Below is a small trained network, with its code and all its weights. Each question gives an input and a target symbol and asks what happens when units are switched off, that is, made to give their printed mean instead of their output.

import numpy as np


def w(rows, s, z=0):
    codes = np.array(rows[::2]) - 128.0
    scale = np.full(codes.shape[1], s)
    scale[-1] = z or s
    return codes * scale


def f(y):
    return np.maximum(y, 0)


def softmax(a):
    e = np.exp(a - a.max(-1, keepdims=True))
    return e / e.sum(-1, keepdims=True)


def log_softmax(a):
    a = a - a.max(-1, keepdims=True)
    return a - np.log(np.exp(a).sum(-1, keepdims=True))


def net(x, mask):
    ids = ['ΓΔΛΞΩαβεζθμπστφψ'.index(c) for c in x.split()]
    T = len(ids)
    res = E[ids] + P[:T]
    u = 0
    for l in range(2):
        r = res
        for j in range(3):
            rows = slice(3 * j, 3 * j + 3)
            q, k, v = (r @ M[l][rows].T for M in (Q, K, V))
            z = softmax(np.where(np.tri(T) > 0, q @ k.T / 3**0.5, -1e9)) @ v
            o = O[l][rows]
            res = res + np.where(mask[u + j], z, o[:, -1]) @ o[:, :-1]
        u += 3
        y = f(res @ A[l][:, :-1].T + A[l][:, -1])
        res = res + np.where(mask[u : u + 8], y, B[l][:, -1]) @ B[l][:, :-1]
        u += 8
    return log_softmax(res[-1] @ U[:, :-1].T + U[:, -1])


Q, K, V, O, A, B = {}, {}, {}, {}, {}, {}
E = w([
[152,154,136],'Γ',
[170,73,130],'Δ',
[164,83,136],'Λ',
[173,56,137],'Ξ',
[172,121,165],'Ω',
[3,56,87],'α',
[148,146,133],'β',
[181,117,154],'ε',
[183,137,185],'ζ',
[158,136,154],'θ',
[122,197,100],'μ',
[124,178,127],'π',
[125,182,127],'σ',
[148,145,150],'τ',
[133,165,222],'φ',
[165,86,113],'ψ',
],0.015)
P = w([
[160,95,67],'0',
[193,161,247],'1',
[110,104,108],'2',
[8,64,156],'3',
[106,124,88],'4',
[177,159,222],'5',
],0.015)
Q[0] = w([
[82,239,216],'0.h0',
[123,42,91],'0.h0',
[69,96,158],'0.h0',
[91,49,35],'0.h1',
[208,254,190],'0.h1',
[131,43,73],'0.h1',
[110,188,177],'0.h2',
[143,30,122],'0.h2',
[147,211,106],'0.h2',
],0.0093)
K[0] = w([
[131,143,247],'0.h0',
[135,87,86],'0.h0',
[117,70,141],'0.h0',
[187,158,148],'0.h1',
[3,78,142],'0.h1',
[129,174,137],'0.h1',
[136,166,102],'0.h2',
[145,72,145],'0.h2',
[99,126,113],'0.h2',
],0.018)
V[0] = w([
[160,118,100],'0.h0',
[135,139,136],'0.h0',
[148,99,151],'0.h0',
[154,115,102],'0.h1',
[145,139,159],'0.h1',
[111,156,99],'0.h1',
[164,156,112],'0.h2',
[91,100,130],'0.h2',
[146,96,254],'0.h2',
],0.011)
O[0] = w([
[124,174,77,142],'0.h0',
[136,192,113,147],'0.h0',
[91,145,218,204],'0.h0',
[70,88,130,141],'0.h1',
[59,190,166,174],'0.h1',
[162,113,145,61],'0.h1',
[255,97,81,158],'0.h2',
[76,188,147,88],'0.h2',
[119,207,139,254],'0.h2',
],0.0062,0.0041)
A[0] = w([
[143,200,95,87],'0.n0',
[126,162,58,254],'0.n1',
[159,195,208,71],'0.n2',
[122,162,98,245],'0.n3',
[59,125,117,76],'0.n4',
[104,114,171,233],'0.n5',
[252,185,164,48],'0.n6',
[123,84,144,191],'0.n7',
],0.012,0.0077)
B[0] = w([
[92,103,190,138],'0.n0',
[230,69,185,215],'0.n1',
[163,145,2,237],'0.n2',
[220,79,189,217],'0.n3',
[208,177,143,156],'0.n4',
[177,187,135,255],'0.n5',
[24,44,218,242],'0.n6',
[178,116,158,191],'0.n7',
],0.0085,0.0083)
Q[1] = w([
[163,79,92],'1.h0',
[51,129,188],'1.h0',
[182,54,119],'1.h0',
[61,98,101],'1.h1',
[80,164,146],'1.h1',
[225,97,221],'1.h1',
[110,104,133],'1.h2',
[127,143,39],'1.h2',
[2,169,69],'1.h2',
],0.011)
K[1] = w([
[196,106,86],'1.h0',
[29,199,254],'1.h0',
[196,78,189],'1.h0',
[64,143,119],'1.h1',
[57,167,131],'1.h1',
[101,65,108],'1.h1',
[144,142,148],'1.h2',
[168,135,143],'1.h2',
[88,236,158],'1.h2',
],0.012)
V[1] = w([
[18,149,181],'1.h0',
[75,97,190],'1.h0',
[107,67,33],'1.h0',
[112,22,79],'1.h1',
[205,180,105],'1.h1',
[157,234,186],'1.h1',
[73,92,12],'1.h2',
[93,114,44],'1.h2',
[99,114,176],'1.h2',
],0.011)
O[1] = w([
[194,91,174,4],'1.h0',
[132,132,253,122],'1.h0',
[169,255,114,80],'1.h0',
[97,229,130,219],'1.h1',
[98,54,52,200],'1.h1',
[131,25,124,65],'1.h1',
[185,175,94,39],'1.h2',
[193,174,100,57],'1.h2',
[122,153,194,102],'1.h2',
],0.01,0.017)
A[1] = w([
[139,248,173,250],'1.n0',
[145,203,76,23],'1.n1',
[223,195,106,214],'1.n2',
[226,159,135,217],'1.n3',
[112,178,79,114],'1.n4',
[120,91,204,72],'1.n5',
[145,185,84,63],'1.n6',
[198,165,51,3],'1.n7',
],0.011,0.0062)
B[1] = w([
[122,19,106,238],'1.n0',
[195,147,234,219],'1.n1',
[98,28,143,168],'1.n2',
[190,4,53,131],'1.n3',
[211,118,76,235],'1.n4',
[188,233,68,252],'1.n5',
[226,146,188,201],'1.n6',
[18,200,255,173],'1.n7',
],0.0074,0.014)
U = w([
[126,161,66,150],'Γ',
[174,159,126,209],'Δ',
[171,150,90,227],'Λ',
[171,145,113,206],'Ξ',
[49,119,150,197],'Ω',
[176,109,169,27],'α',
[153,160,76,182],'β',
[87,166,87,117],'ε',
[68,136,255,255],'ζ',
[100,131,67,104],'θ',
[164,231,114,156],'μ',
[154,160,65,189],'π',
[149,158,61,162],'σ',
[93,128,36,80],'τ',
[142,43,78,1],'φ',
[179,202,222,20],'ψ',
],0.011,0.0061)

Each question gives the input, a string of symbols that net reads in full, and the target symbol t.
The units are the heads (3 rows each of Q, K, V and O) and the neurons (one row each of A and B). Each row of codes is followed by its name. A weight is (code - 128) times the scale printed after its matrix; where a second scale follows, it is the last column's (O, A, B and U).
mask holds one flag per unit, layer by layer, with each layer's heads first. A switched-off unit (its flag False) gives its mean, the last column of its rows in O or B, instead of its output. The means were averaged over made-up inputs and are rounded, as every weight is.
A unit's drop is (log p(t) with every unit on - log p(t) with that unit switched off) / (log p(t) with every unit on - log p(t) with every unit switched off).
The circuit of an input: a set's keep is (log p(t) with only the set's units on - log p(t) with every unit switched off) / (log p(t) with every unit on - log p(t) with every unit switched off). Starting from the 12 units with the biggest drops (on a tie, the unit counted first), units are removed one at a time, each time the one whose removal leaves the highest keep (on an exact tie, the one counted first), for as long as the keep stays at least 0.8.
circuit, biggest first: the units of the circuit, biggest drop first
unit that matters most: the unit with the biggest drop
k most important neurons: the k neurons with the biggest drops, biggest first
k most important neurons of layer l: the k neurons of layer l with the biggest drops, biggest first
heads that matter: for each layer, one digit per head in row order, 1 if its drop is at least 0.15 and else 0, layers parted by /
input φ φ α, target φ: circuit, biggest first -> 1.h1, 0.h2
input μ σ Ω, target μ: circuit, biggest first -> 0.h2, 1.h0, 0.n6, 1.n1
input φ Λ μ Γ φ, target φ: unit that matters most -> 1.h1
input μ Γ Λ ε ψ, target μ: circuit, biggest first -> 0.h2, 1.h0, 0.n6, 1.n1
input φ Ω Γ, target φ: 2 most important neurons of layer 0 -> 0.n6, 0.n1
input θ ψ φ ψ ε ψ, target Ω: heads that matter -> 000 / 000
input τ π ψ, target τ: 3 most important neurons -> 0.n2, 0.n6, 0.n1
input ζ φ Ξ, target ζ: circuit, biggest first -> 0.n2, 1.h2
input μ α β, target μ: 3 most important neurons of layer 0 -> 0.n1, 0.n5, 0.n2
input φ ψ ψ, target φ: 4 most important neurons -> 0.n6, 0.n2, 1.n7, 1.n1
input μ φ τ, target μ: 3 most important neurons of layer 0 -> 0.n1, 0.n2, 0.n6
input μ Ξ θ, target μ: heads that matter -> 111 / 100
input α μ μ, target α: 2 most important neurons -> 1.n0, 1.n1
input α β β, target α: unit that matters most -> 1.n0
input τ Δ τ φ μ, target τ: circuit, biggest first -> 0.n6, 1.h0, 1.h1
input α Λ ψ α Ω, target α: heads that matter -> 110 / 111
input μ σ ε, target μ: heads that matter -> 111 / 100
input φ τ α, target φ: heads that matter -> 011 / 110
input ψ Ξ Λ ψ σ σ, target Ω: circuit, biggest first -> 0.n6, 0.n2, 1.n5, 1.n1
input φ ε ε π σ, target φ: circuit, biggest first -> 1.h1
input τ π α, target τ: 3 most important neurons -> 0.n2, 0.n6, 1.n1
input μ φ φ ψ φ, target μ: circuit, biggest first -> 0.h2, 0.n6, 1.h0, 1.n1
input ψ μ ψ Γ Ω, target ψ: heads that matter -> 011 / 111
input ψ σ μ, target ψ: 2 most important neurons -> 1.n1, 0.n6
input ψ θ Ω, target ψ: 4 most important neurons -> 1.n1, 0.n6, 0.n5, 1.n6
input τ σ Δ, target τ: 2 most important neurons -> 0.n2, 0.n6
input φ φ π ζ Ξ, target φ: most important neuron -> 0.n6
